Here is a tiny trained network, its code and every weight. The questions are about switching its units off for an input and a class, where a switched-off unit gives its printed mean instead of its output.

import numpy as np


def w(rows, s, z=0):
    codes = np.array(rows[::2]) - 128.0
    scale = np.full(codes.shape[1], s)
    scale[-1] = z or s
    return codes * scale


def f(y):
    return y / 2 * (1 + np.tanh(0.7978845608 * (y + 0.044715 * y**3)))


def log_softmax(a):
    a = a - a.max(-1, keepdims=True)
    return a - np.log(np.exp(a).sum(-1, keepdims=True))


def net(x, mask):
    res = np.array(x, float).reshape(1, 3) / 4 @ E
    y = f(res @ A[0][:, :-1].T + A[0][:, -1])
    res = res + np.where(mask, y, B[0][:, -1]) @ B[0][:, :-1]
    return log_softmax(res[-1] @ U[:, :-1].T + U[:, -1])


A, B = {}, {}
E = w([
[70,42,156,134],'x0',
[219,114,145,145],'x1',
[141,186,255,152],'x2',
],0.014)
A[0] = w([
[141,149,112,167,195],'n1',
[81,128,121,124,255],'n2',
[137,126,145,70,93],'n3',
[184,16,161,150,191],'n4',
[146,150,48,127,184],'n5',
[208,162,253,106,147],'n6',
[171,136,97,77,220],'n7',
[129,79,122,127,133],'n8',
[130,96,140,24,205],'n9',
[80,116,122,115,173],'n10',
[181,121,75,141,168],'n11',
[107,159,152,118,166],'n12',
[113,167,126,151,72],'n13',
[118,140,135,178,79],'n14',
[185,120,142,157,138],'n15',
[119,151,166,131,175],'n16',
[148,173,81,132,218],'n17',
[77,225,194,117,160],'n18',
[48,160,80,123,137],'n19',
[152,46,141,109,168],'n20',
],0.015,0.0038)
B[0] = w([
[115,152,130,115,148],'n1',
[109,114,79,155,169],'n2',
[136,123,141,136,126],'n3',
[252,63,150,153,190],'n4',
[139,196,82,106,190],'n5',
[34,46,194,86,251],'n6',
[144,197,126,103,171],'n7',
[156,120,119,153,153],'n8',
[144,123,104,150,152],'n9',
[104,105,86,156,165],'n10',
[160,196,137,79,177],'n11',
[108,142,137,160,154],'n12',
[138,131,125,161,138],'n13',
[111,120,143,131,132],'n14',
[112,118,143,73,166],'n15',
[95,129,165,146,164],'n16',
[136,195,95,121,176],'n17',
[99,191,216,219,214],'n18',
[83,76,15,141,188],'n19',
[210,108,131,163,169],'n20',
],0.024,0.018)
U = w([
[64,100,8,156,170],'0',
[95,185,84,187,68],'1',
[249,77,135,182,196],'2',
[136,80,162,69,127],'3',
[151,111,96,78,1],'4',
[56,179,210,254,138],'5',
[143,117,98,105,37],'6',
[155,226,94,39,191],'7',
],0.0084,0.0049)

Each question gives the input, the list of numbers given to net, and the class t.
The units are the neurons (one row each of A and B). Each row of codes is followed by its name. A weight is (code - 128) times the scale printed after its matrix; where a second scale follows, it is the last column's (A, B and U).
mask holds one flag per neuron, in row order. A switched-off neuron (its flag False) gives its mean, the last column of its row in B, instead of its output. The means were averaged over made-up inputs and are rounded, as every weight is.
A unit's drop is (log p(t) with every unit on - log p(t) with that unit switched off) / (log p(t) with every unit on - log p(t) with every unit switched off).
The circuit of an input: a set's keep is (log p(t) with only the set's units on - log p(t) with every unit switched off) / (log p(t) with every unit on - log p(t) with every unit switched off). Starting from the 12 units with the biggest drops (on a tie, the unit counted first), units are removed one at a time, each time the one whose removal leaves the highest keep (on an exact tie, the one counted first), for as long as the keep stays at least 0.8.
units of the circuit, in order: the units of the circuit, biggest drop first
top k neurons: the k neurons with the biggest drops, biggest first
drop when u is switched off: that unit's drop, to one decimal
input [7,-2,-3], class 2: top 3 neurons	[n4; n20; n6]
input [-6,7,3], class 3: units of the circuit, in order	[n6]
input [7,7,6], class 3: top 2 neurons	[n6; n15]
input [-4,6,3], class 3: units of the circuit, in order	[n6; n15]
input [-6,-8,0], class 1: units of the circuit, in order	[n18; n19; n6]
input [2,0,-4], class 2: units of the circuit, in order	[n6; n20]
input [4,8,7], class 3: top 2 neurons	[n6; n4]
input [2,-2,0], class 0: top 2 neurons	[n18; n4]
input [0,-7,1], class 0: top 2 neurons	[n19; n2]
input [-4,-3,0], class 1: top 2 neurons	[n6; n11]
input [-4,-3,-7], class 7: top 2 neurons	[n11; n5]
input [0,7,-3], class 2: top 2 neurons	[n4; n20]
input [4,-2,0], class 0: top 2 neurons	[n18; n4]
input [6,-3,-3], class 0: units of the circuit, in order	[n19]
input [5,7,5], class 3: drop when n6 is switched off	1.8
input [3,6,5], class 3: drop when n6 is switched off	0.8
input [-7,-2,-3], class 7: drop when n11 is switched off	0.0
input [-8,-6,0], class 1: drop when n6 is switched off	0.9
